Below is a small trained network, with its code and all its weights. Each question gives an input and a class and asks what happens when units are switched off, that is, made to give their printed mean instead of their output.

import numpy as np


def w(rows, s, z=0):
    codes = np.array(rows[::2]) - 128.0
    scale = np.full(codes.shape[1], s)
    scale[-1] = z or s
    return codes * scale


def f(y):
    return y / 2 * (1 + np.tanh(0.7978845608 * (y + 0.044715 * y**3)))


def log_softmax(a):
    a = a - a.max(-1, keepdims=True)
    return a - np.log(np.exp(a).sum(-1, keepdims=True))


def net(x, mask):
    res = np.array(x, float).reshape(1, 6) / 4 @ E
    y = f(res @ A[0][:, :-1].T + A[0][:, -1])
    res = res + np.where(mask, y, B[0][:, -1]) @ B[0][:, :-1]
    return log_softmax(res[-1] @ U[:, :-1].T + U[:, -1])


A, B = {}, {}
E = w([
[141,158,116,115,121,143,122,110],'x0',
[195,34,120,73,225,136,172,93],'x1',
[112,136,115,120,132,129,123,113],'x2',
[163,173,196,55,170,7,115,112],'x3',
[173,160,121,121,110,133,148,134],'x4',
[112,120,95,37,174,157,91,227],'x5',
],0.014)
A[0] = w([
[112,151,195,89,113,21,66,132,152],'N0',
[201,17,80,47,167,163,161,117,2],'N1',
[151,141,196,223,125,163,180,32,57],'N2',
[48,202,118,164,59,91,54,204,11],'N3',
[129,128,47,184,144,255,129,110,131],'N4',
[125,104,188,173,105,91,193,72,106],'N5',
[144,135,77,188,88,120,171,4,122],'N6',
[114,88,83,156,101,214,164,156,143],'N7',
[105,130,159,146,50,118,115,206,13],'N8',
[134,156,71,46,163,192,50,247,160],'N9',
[135,134,45,77,137,137,133,189,150],'N10',
[185,19,68,89,155,159,166,67,20],'N11',
[126,127,137,98,158,171,99,213,114],'N12',
[149,149,168,37,214,41,140,70,201],'N13',
[100,41,15,193,96,211,190,138,145],'N14',
[77,193,46,156,65,98,104,202,8],'N15',
],0.0087,0.0019)
B[0] = w([
[213,160,94,49,8,122,102,121,221],'N0',
[131,131,196,182,127,195,146,72,223],'N1',
[73,38,133,107,189,55,235,153,209],'N2',
[117,190,181,195,124,165,122,49,237],'N3',
[163,109,48,157,134,101,48,173,213],'N4',
[85,90,141,106,140,76,139,106,188],'N5',
[85,38,150,11,189,76,171,88,207],'N6',
[208,154,50,107,92,81,105,158,198],'N7',
[76,180,171,185,175,158,110,104,177],'N8',
[34,45,162,68,184,79,170,191,233],'N9',
[85,77,129,96,154,82,181,113,179],'N10',
[123,228,177,254,90,222,180,47,210],'N11',
[116,94,62,122,195,101,202,167,179],'N12',
[206,122,107,211,103,119,62,177,249],'N13',
[242,193,91,82,78,84,77,169,236],'N14',
[104,167,132,174,111,193,166,101,205],'N15',
],0.0082,0.016)
U = w([
[243,142,96,96,108,88,38,143,248],'0',
[69,70,135,62,210,91,200,134,94],'1',
[132,164,159,185,136,248,158,48,46],'2',
],0.011,0.0017)

Each question gives the input, the list of numbers given to net, and the class t.
The units are the neurons (one row each of A and B). Each row of codes is followed by its name. A weight is (code - 128) times the scale printed after its matrix; where a second scale follows, it is the last column's (A, B and U).
mask holds one flag per neuron, in row order. A switched-off neuron (its flag False) gives its mean, the last column of its row in B, instead of its output. The means were averaged over made-up inputs and are rounded, as every weight is.
A unit's drop is (log p(t) with every unit on - log p(t) with that unit switched off) / (log p(t) with every unit on - log p(t) with every unit switched off).
The circuit of an input: a set's keep is (log p(t) with only the set's units on - log p(t) with every unit switched off) / (log p(t) with every unit on - log p(t) with every unit switched off). Starting from the 12 units with the biggest drops (on a tie, the unit counted first), units are removed one at a time, each time the one whose removal leaves the highest keep (on an exact tie, the one counted first), for as long as the keep stays at least 0.8.
units of the circuit, in order: the units of the circuit, biggest drop first
most important unit: the unit with the biggest drop
k most important neurons: the k neurons with the biggest drops, biggest first
drop of u: that unit's drop, to one decimal
input [-7,3,-3,-8,-4,-5], class 0: most important unit : N14
input [-6,-2,7,6,-8,5], class 0: 2 most important neurons : (N0 N13)
input [-3,7,3,7,-7,-1], class 0: 2 most important neurons : (N13 N0)
input [-2,5,2,4,3,4], class 2: units of the circuit, in order : (N1 N11)
input [3,2,-8,5,-3,-6], class 1: 2 most important neurons : (N2 N14)
input [-6,4,-4,-2,0,-4], class 1: 4 most important neurons : (N2 N3 N6 N13)
input [-3,2,-6,-6,7,7], class 1: 2 most important neurons : (N9 N10)
input [4,-7,7,-1,-8,5], class 2: 2 most important neurons : (N3 N15)
input [-4,7,-7,8,-8,-7], class 0: 2 most important neurons : (N13 N0)
input [-1,8,4,0,-2,6], class 2: 2 most important neurons : (N11 N1)
input [0,4,6,3,-2,-1], class 2: drop of N14 : 0.7
input [-6,-3,0,-7,4,1], class 0: drop of N9 : 0.0
input [3,-4,4,-7,5,8], class 1: drop of N12 : 0.6
input [2,-8,-2,2,-4,5], class 2: units of the circuit, in order : (N3)
